How the points are linked:
from | ρ γ τ κ β
w709 | w261 w109 w697 w207 w434
w61 | w843 w852 w727 w947 w160
w99 | w76 w251 w780 w785 w206
w669 | w722 w673 w175 w824 w418
w258 | w992 w755 w875 w977 w976
w818 | w827 w368 w754 w697 w650
w261 | w160 w697 w818 w709 w197
w754 | w775 w261 w160 w368 w220
w500 | w620 w112 w816 w766 w982
w992 | w985 w875 w982 w258 w491
w377 | w755 w399 w217 w756 w244
w947 | w61 w86 w852 w914 w261
w799 | w196 w220 w572 w650 w61
w302 | w569 w562 w785 w491 w816
w418 | w301 w134 w190 w25 w28
w27 | w318 w258 w992 w585 w750
w392 | w672 w799 w196 w391 w188
w286 | w251 w491 w302 w750 w500
w25 | w418 w94 w134 w677 w780
w86 | w852 w802 w789 w788 w697
w624 | w109 w28 w946 w76 w175
w852 | w727 w789 w745 w86 w818
w318 | w677 w992 w985 w27 w286
w677 | w25 w985 w94 w318 w251
w217 | w585 w267 w977 w399 w55
w661 | w608 w82 w824 w620 w511
w776 | w689 w99 w76 w569 w824
w28 | w946 w776 w689 w780 w608
w789 | w745 w914 w947 w802 w368
w750 | w286 w976 w491 w262 w766
w76 | w624 w780 w28 w99 w673
w770 | w511 w318 w677 w982 w785
w206 | w673 w620 w661 w749 w94
w197 | w391 w916 w650 w434 w789
w109 | w697 w946 w316 w624 w887
w861 | w267 w775 w756 w827 w196
w875 | w982 w585 w27 w755 w638
w916 | w650 w209 w210 w887 w914
w316 | w368 w207 w709 w946 w209
w653 | w942 w25 w418 w511 w76
w188 | w654 w61 w843 w745 w775
w638 | w562 w262 w750 w603 w96
w977 | w258 w377 w755 w267 w410
w976 | w491 w603 w638 w410 w374
w780 | w28 w569 w776 w251 w661
w755 | w875 w217 w585 w377 w603
w391 | w392 w650 w799 w197 w745
w175 | w887 w608 w891 w673 w190
w491 | w302 w638 w562 w976 w112
w985 | w94 w982 w770 w992 w302
w654 | w962 w843 w610 w188 w756
w824 | w669 w206 w673 w82 w25
w585 | w27 w977 w258 w217 w262
w209 | w210 w722 w434 w891 w788
w511 | w653 w677 w25 w770 w99
w745 | w188 w947 w61 w789 w754
w603 | w638 w55 w262 w244 w759
w562 | w785 w750 w286 w638 w277
w813 | w914 w942 w788 w190 w207
w802 | w789 w813 w914 w301 w316
w749 | w206 w500 w620 w277 w985
w96 | w277 w453 w766 w759 w258
w94 | w134 w770 w511 w985 w569
w727 | w934 w745 w188 w852 w827
w207 | w709 w624 w109 w689 w722
w160 | w385 w818 w827 w261 w391
w689 | w207 w76 w624 w776 w669
w650 | w799 w210 w220 w916 w947
w743 | w374 w765 w759 w610 w217
w277 | w749 w766 w500 w96 w992
w816 | w82 w277 w749 w112 w318
w843 | w610 w727 w934 w61 w385
w410 | w976 w244 w603 w588 w743
w827 | w861 w754 w775 w818 w799
w112 | w816 w96 w277 w374 w27
w251 | w780 w302 w569 w286 w620
w891 | w209 w669 w722 w608 w942
w759 | w96 w962 w453 w765 w977
w368 | w754 w709 w261 w316 w210
w982 | w770 w27 w318 w875 w562
w942 | w788 w418 w301 w653 w624
w608 | w891 w824 w669 w661 w653
w301 | w802 w190 w813 w418 w946
w569 | w776 w785 w99 w302 w82
w82 | w824 w749 w206 w816 w677
w134 | w190 w511 w653 w94 w776
w697 | w818 w316 w368 w109 w916
w620 | w661 w816 w82 w500 w770
w765 | w759 w654 w962 w934 w267
w385 | w399 w827 w861 w160 w392
w673 | w175 w661 w608 w206 w134
w399 | w217 w861 w267 w385 w672
w672 | w55 w196 w588 w392 w654
w374 | w112 w759 w96 w743 w585
w262 | w750 w410 w976 w55 w453
w588 | w410 w440 w244 w196 w610
w196 | w588 w572 w440 w799 w843
w775 | w756 w160 w385 w754 w572
w453 | w766 w743 w374 w962 w755
w55 | w262 w588 w410 w672 w962
w722 | w434 w175 w887 w669 w301
w887 | w916 w891 w209 w175 w813
w785 | w99 w286 w251 w562 w749
w190 | w813 w653 w942 w134 w689
w434 | w197 w887 w916 w722 w802
w756 | w377 w385 w399 w775 w440
w440 | w244 w392 w672 w572 w934
w934 | w765 w188 w654 w727 w861
w267 | w977 w756 w377 w861 w588
w244 | w603 w672 w55 w440 w765
w210 | w220 w434 w197 w209 w86
w962 | w453 w610 w743 w654 w377
w946 | w316 w689 w207 w28 w891
w572 | w440 w391 w392 w220 w727
w220 | w572 w197 w391 w210 w852
w766 | w500 w374 w112 w453 w875
w610 | w743 w934 w765 w843 w399
w914 | w947 w788 w86 w813 w709
w788 | w86 w301 w802 w942 w109

In the rows, 150 stands for zero.

The rows follow the links: the fewer symbols apart two points are, the more alike their rows tend to be.

Rows of some points; one shown again gets a slightly different row:
w160: (91, 211, 99, 170, 121, 252, 155, 260, 157, 147, 155, 205, 208, 112, 229, 167, 163, 125, 90, 87, 187, 120, 193, 177, 210, 65, 138, 211, 153, 213, 166, 161, 192, 182, 115, 132, 180, 159)
w743: (197, 156, 248, 174, 130, 115, 194, 175, 124, 2, 169, 166, 173, 158, 189, 143, 253, 137, 119, 143, 157, 121, 150, 188, 173, 219, 186, 153, 195, 181, 222, 156, 110, 192, 59, 109, 131, 190)
w410: (201, 151, 249, 174, 132, 107, 193, 169, 119, 2, 169, 162, 169, 161, 185, 141, 249, 138, 122, 148, 156, 122, 151, 186, 167, 222, 187, 149, 196, 179, 225, 154, 109, 192, 61, 110, 132, 189)
w261: (74, 203, 57, 158, 135, 260, 134, 242, 169, 214, 149, 193, 192, 113, 207, 170, 116, 132, 110, 93, 181, 136, 188, 158, 195, 40, 124, 204, 134, 195, 131, 157, 207, 159, 161, 151, 186, 141)
w206: (186, 94, 157, 123, 185, 73, 130, 40, 157, 212, 139, 94, 88, 179, 64, 137, 100, 178, 215, 208, 114, 186, 112, 111, 88, 198, 147, 96, 129, 78, 107, 139, 130, 106, 217, 181, 129, 128)
w976: (222, 126, 263, 163, 145, 65, 185, 117, 123, 18, 164, 136, 140, 175, 146, 134, 235, 150, 153, 177, 137, 139, 131, 170, 142, 255, 189, 122, 189, 147, 211, 149, 92, 174, 85, 121, 121, 182)
w962: (187, 166, 236, 178, 125, 131, 193, 190, 126, 5, 169, 173, 181, 151, 199, 146, 252, 133, 113, 135, 162, 117, 159, 190, 180, 203, 183, 162, 196, 190, 227, 159, 120, 197, 55, 106, 139, 190)
w399: (160, 184, 205, 180, 118, 172, 189, 226, 129, 27, 168, 189, 197, 139, 222, 153, 240, 127, 96, 115, 174, 112, 173, 196, 198, 164, 173, 183, 190, 209, 220, 160, 139, 202, 59, 106, 154, 187)
w802: (77, 180, 37, 141, 153, 237, 116, 191, 177, 277, 139, 169, 162, 122, 162, 167, 70, 149, 144, 118, 165, 159, 173, 135, 164, 43, 111, 184, 112, 159, 94, 151, 209, 132, 210, 176, 182, 122)
w25: (164, 104, 126, 120, 186, 97, 116, 53, 165, 244, 134, 99, 94, 171, 68, 142, 77, 180, 212, 203, 118, 189, 117, 104, 90, 171, 136, 104, 119, 82, 92, 139, 144, 100, 234, 190, 140, 117)
w86: (72, 195, 45, 149, 141, 254, 125, 221, 174, 246, 142, 185, 180, 116, 188, 170, 90, 141, 124, 106, 174, 146, 184, 145, 183, 35, 115, 197, 120, 181, 112, 156, 208, 146, 182, 163, 183, 130)
w755: (213, 139, 260, 168, 137, 88, 191, 145, 122, 4, 168, 150, 155, 168, 169, 137, 246, 144, 137, 160, 148, 129, 141, 180, 157, 240, 189, 137, 195, 164, 219, 150, 102, 187, 68, 114, 127, 187)
w391: (87, 209, 93, 168, 123, 253, 154, 260, 156, 153, 155, 204, 208, 113, 230, 169, 159, 126, 90, 87, 185, 123, 194, 176, 208, 63, 135, 212, 149, 213, 162, 160, 193, 179, 118, 134, 180, 156)
w109: (84, 167, 36, 133, 160, 222, 109, 170, 179, 289, 136, 157, 151, 128, 144, 166, 59, 154, 156, 132, 158, 165, 165, 125, 151, 53, 109, 170, 106, 144, 86, 150, 202, 123, 220, 185, 178, 112)
w569: (192, 93, 170, 123, 183, 67, 131, 40, 154, 195, 140, 94, 91, 182, 65, 135, 108, 179, 214, 209, 112, 185, 108, 113, 87, 210, 152, 93, 135, 79, 111, 138, 124, 111, 210, 178, 128, 131)
w770: (207, 90, 199, 130, 180, 48, 146, 39, 146, 158, 143, 95, 92, 185, 69, 132, 134, 176, 210, 213, 114, 180, 107, 122, 87, 231, 162, 90, 146, 84, 131, 139, 111, 118, 188, 169, 118, 141)
w818: (77, 206, 68, 162, 130, 261, 143, 250, 164, 192, 153, 196, 200, 114, 216, 171, 131, 130, 103, 89, 181, 130, 193, 165, 203, 46, 127, 208, 137, 203, 144, 159, 204, 167, 142, 148, 185, 147)
w196: (130, 201, 165, 179, 115, 213, 180, 250, 140, 67, 166, 203, 207, 126, 234, 161, 218, 120, 85, 97, 185, 112, 185, 193, 210, 120, 162, 199, 179, 217, 206, 162, 161, 199, 71, 114, 164, 178)
w217: (193, 159, 244, 175, 125, 118, 194, 179, 124, 3, 166, 167, 175, 155, 192, 142, 252, 133, 116, 139, 159, 119, 154, 187, 176, 213, 186, 156, 196, 184, 226, 155, 115, 193, 57, 106, 137, 190)
w789: (72, 200, 51, 154, 136, 257, 130, 232, 170, 229, 146, 190, 189, 113, 198, 170, 106, 136, 115, 98, 177, 141, 188, 154, 194, 38, 118, 202, 128, 190, 123, 158, 208, 154, 167, 157, 185, 135)
w112: (229, 106, 255, 150, 160, 44, 172, 77, 128, 56, 157, 116, 116, 184, 111, 131, 205, 160, 177, 196, 124, 156, 116, 154, 116, 263, 184, 102, 180, 117, 185, 145, 94, 152, 120, 138, 115, 171)
w756: (147, 192, 189, 179, 115, 191, 184, 238, 134, 40, 167, 196, 204, 132, 228, 156, 232, 123, 90, 105, 179, 109, 180, 196, 207, 145, 169, 189, 185, 214, 215, 161, 150, 203, 62, 109, 155, 184)
w852: (79, 205, 76, 164, 126, 260, 145, 252, 163, 185, 150, 200, 200, 112, 219, 168, 136, 129, 100, 88, 185, 129, 193, 168, 205, 49, 128, 210, 141, 206, 146, 162, 200, 169, 138, 144, 184, 149)
w61: (95, 209, 103, 172, 119, 248, 158, 262, 156, 139, 155, 204, 211, 113, 230, 167, 169, 123, 88, 86, 188, 121, 194, 179, 208, 68, 140, 210, 157, 216, 170, 161, 191, 185, 111, 131, 180, 160)
w861: (134, 198, 170, 180, 112, 206, 182, 247, 138, 59, 165, 203, 207, 127, 232, 158, 220, 123, 86, 97, 182, 111, 184, 194, 209, 128, 163, 197, 181, 217, 207, 160, 157, 196, 68, 111, 162, 180)

Each walk starts at a row. The symbols on each line, taken left to right, move it on to the next point.
Answer with the point's row; about right is enough.
new walk
(205, 89, 193, 130, 180, 52, 141, 38, 147, 166, 142, 94, 92, 184, 66, 134, 128, 177, 212, 214, 113, 181, 108, 122, 89, 228, 161, 90, 143, 84, 127, 137, 109, 116, 194, 169, 122, 139)
τ γ ρ β γ ρ	(175, 96, 146, 120, 185, 82, 124, 44, 160, 224, 137, 96, 92, 178, 66, 137, 89, 177, 216, 204, 116, 189, 112, 111, 89, 188, 145, 99, 127, 83, 99, 139, 135, 105, 224, 185, 132, 124)
β τ τ ρ τ κ	(144, 113, 99, 118, 185, 121, 112, 70, 170, 273, 133, 108, 103, 164, 77, 146, 60, 174, 206, 189, 127, 189, 127, 105, 98, 138, 127, 117, 112, 89, 80, 139, 161, 100, 244, 192, 147, 114)
new walk
(73, 187, 37, 145, 148, 250, 119, 207, 175, 264, 141, 176, 173, 120, 175, 170, 79, 145, 133, 111, 170, 153, 178, 141, 176, 38, 112, 189, 116, 168, 104, 156, 208, 138, 196, 171, 184, 127)
τ γ β ρ	(71, 199, 48, 151, 139, 257, 128, 229, 169, 233, 145, 188, 187, 115, 195, 169, 102, 135, 119, 101, 176, 143, 186, 153, 188, 36, 118, 202, 124, 187, 120, 157, 210, 150, 174, 157, 186, 133)
τ τ β τ ρ ρ τ	(156, 187, 198, 180, 118, 178, 190, 230, 133, 30, 167, 193, 199, 136, 224, 152, 238, 126, 92, 109, 175, 111, 175, 196, 202, 159, 171, 186, 190, 210, 218, 160, 143, 201, 57, 108, 153, 185)
new walk
(226, 118, 264, 159, 150, 56, 183, 101, 124, 29, 160, 130, 129, 179, 134, 131, 225, 154, 162, 182, 133, 143, 125, 162, 130, 259, 187, 115, 186, 136, 205, 147, 91, 164, 97, 126, 117, 178)
τ β τ τ κ κ	(205, 146, 256, 169, 132, 99, 194, 157, 122, 2, 167, 155, 161, 163, 175, 138, 250, 139, 130, 155, 152, 125, 146, 182, 163, 231, 188, 142, 195, 170, 221, 153, 104, 189, 62, 111, 130, 189)
ρ κ β κ	(174, 178, 220, 180, 120, 155, 192, 212, 128, 14, 168, 184, 189, 143, 215, 150, 248, 127, 100, 123, 170, 113, 168, 194, 192, 180, 178, 173, 191, 203, 224, 158, 130, 199, 55, 107, 147, 188)
new walk
(227, 116, 262, 155, 152, 53, 182, 96, 124, 33, 159, 126, 128, 181, 128, 131, 221, 155, 164, 188, 129, 144, 122, 161, 128, 260, 186, 111, 186, 132, 199, 147, 92, 162, 103, 131, 118, 179)
β β κ ρ β τ γ	(219, 131, 263, 165, 141, 74, 188, 127, 124, 13, 164, 141, 148, 172, 153, 135, 243, 147, 145, 169, 142, 136, 132, 175, 147, 247, 190, 128, 193, 153, 214, 149, 98, 177, 78, 120, 121, 184)
κ β γ ρ γ	(180, 171, 229, 178, 121, 145, 194, 200, 124, 9, 168, 181, 185, 150, 207, 147, 250, 130, 106, 128, 166, 116, 164, 193, 187, 192, 183, 167, 194, 197, 224, 155, 126, 198, 53, 107, 141, 190)
new walk
(118, 205, 146, 180, 114, 225, 173, 257, 143, 84, 164, 203, 209, 122, 236, 163, 205, 121, 85, 92, 184, 113, 188, 189, 212, 104, 154, 204, 171, 221, 196, 162, 170, 197, 80, 117, 168, 175)
ρ γ τ κ ρ κ	(108, 208, 128, 173, 116, 240, 167, 259, 150, 107, 162, 205, 211, 118, 233, 165, 190, 123, 87, 89, 187, 116, 190, 187, 214, 88, 150, 207, 164, 218, 187, 161, 179, 190, 93, 122, 175, 168)
γ β ρ κ	(86, 211, 88, 166, 124, 254, 152, 258, 159, 162, 153, 205, 205, 113, 226, 170, 152, 123, 94, 86, 184, 124, 193, 175, 210, 56, 133, 212, 147, 210, 159, 162, 193, 177, 125, 137, 183, 154)
new walk
(197, 91, 176, 125, 184, 61, 133, 38, 152, 190, 140, 94, 89, 181, 66, 134, 113, 178, 215, 212, 114, 186, 111, 114, 86, 216, 153, 91, 137, 81, 116, 136, 120, 112, 206, 177, 126, 130)
κ ρ τ γ κ τ	(219, 94, 224, 139, 174, 41, 154, 47, 139, 119, 148, 100, 99, 185, 79, 131, 160, 173, 203, 212, 116, 171, 108, 130, 97, 251, 170, 89, 159, 94, 151, 140, 101, 128, 164, 157, 117, 151)
ρ ρ β τ γ γ	(197, 91, 182, 127, 184, 57, 137, 39, 148, 181, 141, 95, 91, 184, 64, 134, 120, 177, 216, 212, 112, 184, 109, 117, 86, 219, 157, 93, 137, 83, 120, 140, 118, 114, 203, 175, 124, 134)
new walk
(110, 208, 135, 175, 116, 234, 170, 258, 147, 100, 163, 205, 210, 119, 235, 165, 196, 123, 84, 89, 186, 115, 190, 188, 214, 92, 149, 206, 167, 218, 190, 162, 176, 191, 86, 121, 174, 171)
κ γ β γ τ κ	(79, 171, 36, 137, 155, 233, 112, 180, 178, 284, 137, 162, 158, 127, 153, 168, 62, 151, 151, 125, 162, 164, 169, 129, 159, 48, 111, 176, 108, 152, 89, 150, 206, 126, 216, 180, 179, 119)
β κ κ τ	(127, 124, 78, 121, 181, 148, 107, 92, 174, 285, 132, 118, 110, 154, 88, 151, 52, 172, 199, 177, 131, 187, 133, 106, 109, 118, 120, 128, 105, 101, 76, 141, 172, 101, 246, 194, 156, 109)
